Below are the code and all the weights of a small trained network. Each question names an input and a class and asks about switching units off, where a switched-off unit gives its printed mean instead of its output.

import numpy as np


def w(rows, s, z=0):
    codes = np.array(rows[::2]) - 128.0
    scale = np.full(codes.shape[1], s)
    scale[-1] = z or s
    return codes * scale


def f(y):
    return np.maximum(y, 0)


def log_softmax(a):
    a = a - a.max(-1, keepdims=True)
    return a - np.log(np.exp(a).sum(-1, keepdims=True))


def net(x, mask):
    res = np.array(x, float).reshape(1, 3) / 4 @ E
    y = f(res @ A[0][:, :-1].T + A[0][:, -1])
    res = res + np.where(mask, y, B[0][:, -1]) @ B[0][:, :-1]
    return log_softmax(res[-1] @ U[:, :-1].T + U[:, -1])


A, B = {}, {}
E = w([
[254,145,150],'x0',
[156,128,16],'x1',
[142,4,203],'x2',
],0.0062)
A[0] = w([
[119,187,65,120],'neuron 1',
[4,98,150,136],'neuron 2',
[140,174,140,124],'neuron 3',
[131,179,87,214],'neuron 4',
[192,166,144,137],'neuron 5',
[120,191,58,107],'neuron 6',
[175,132,195,203],'neuron 7',
[108,127,120,156],'neuron 8',
[182,88,89,64],'neuron 9',
[144,144,155,142],'neuron 10',
[170,115,30,204],'neuron 11',
[125,162,96,136],'neuron 12',
[176,56,164,153],'neuron 13',
[144,201,185,137],'neuron 14',
[195,172,149,122],'neuron 15',
[86,101,243,122],'neuron 16',
[146,98,112,6],'neuron 17',
[184,57,176,173],'neuron 18',
],0.017,0.0025)
B[0] = w([
[152,166,48,230],'neuron 1',
[3,97,84,246],'neuron 2',
[105,155,152,167],'neuron 3',
[128,188,86,221],'neuron 4',
[84,169,185,198],'neuron 5',
[156,166,41,237],'neuron 6',
[104,84,207,221],'neuron 7',
[113,137,117,153],'neuron 8',
[179,170,159,180],'neuron 9',
[114,125,157,159],'neuron 10',
[177,219,141,245],'neuron 11',
[134,154,92,185],'neuron 12',
[218,101,158,235],'neuron 13',
[87,156,196,194],'neuron 14',
[81,168,190,200],'neuron 15',
[143,1,123,254],'neuron 16',
[138,164,156,141],'neuron 17',
[227,73,138,249],'neuron 18',
],0.04,0.0073)
U = w([
[1,105,89,253],'0',
[112,114,139,3],'1',
[131,183,57,94],'2',
[200,152,166,211],'3',
[42,176,223,80],'4',
[149,15,152,135],'5',
],0.0072,0.0042)

Each question gives the input, the list of numbers given to net, and the class t.
The units are the neurons (one row each of A and B). Each row of codes is followed by its name. A weight is (code - 128) times the scale printed after its matrix; where a second scale follows, it is the last column's (A, B and U).
mask holds one flag per neuron, in row order. A switched-off neuron (its flag False) gives its mean, the last column of its row in B, instead of its output. The means were averaged over made-up inputs and are rounded, as every weight is.
A unit's drop is (log p(t) with every unit on - log p(t) with that unit switched off) / (log p(t) with every unit on - log p(t) with every unit switched off).
The circuit of an input: a set's keep is (log p(t) with only the set's units on - log p(t) with every unit switched off) / (log p(t) with every unit on - log p(t) with every unit switched off). Starting from the 12 units with the biggest drops (on a tie, the unit counted first), units are removed one at a time, each time the one whose removal leaves the highest keep (on an exact tie, the one counted first), for as long as the keep stays at least 0.8.
circuit, biggest first: the units of the circuit, biggest drop first
k most important neurons: the k neurons with the biggest drops, biggest first
drop when u is switched off: that unit's drop, to one decimal
input [-5,4,1], class 0: circuit, biggest first : [neuron 2]
input [5,2,7], class 5: 2 most important neurons : [neuron 11; neuron 7]
input [-6,-2,-6], class 0: 4 most important neurons : [neuron 2; neuron 11; neuron 18; neuron 13]
input [0,-5,-5], class 4: 3 most important neurons : [neuron 14; neuron 2; neuron 16]
input [2,-4,-8], class 2: 4 most important neurons : [neuron 6; neuron 1; neuron 7; neuron 4]
input [-2,7,2], class 2: 4 most important neurons : [neuron 18; neuron 13; neuron 7; neuron 16]
input [4,1,4], class 5: 2 most important neurons : [neuron 11; neuron 4]
input [5,0,-5], class 4: 4 most important neurons : [neuron 15; neuron 5; neuron 14; neuron 18]
input [8,2,-6], class 4: drop when neuron 14 is switched off : 0.5
input [8,-3,-1], class 4: drop when neuron 5 is switched off : 0.0
input [4,-8,0], class 5: drop when neuron 16 is switched off : 0.3
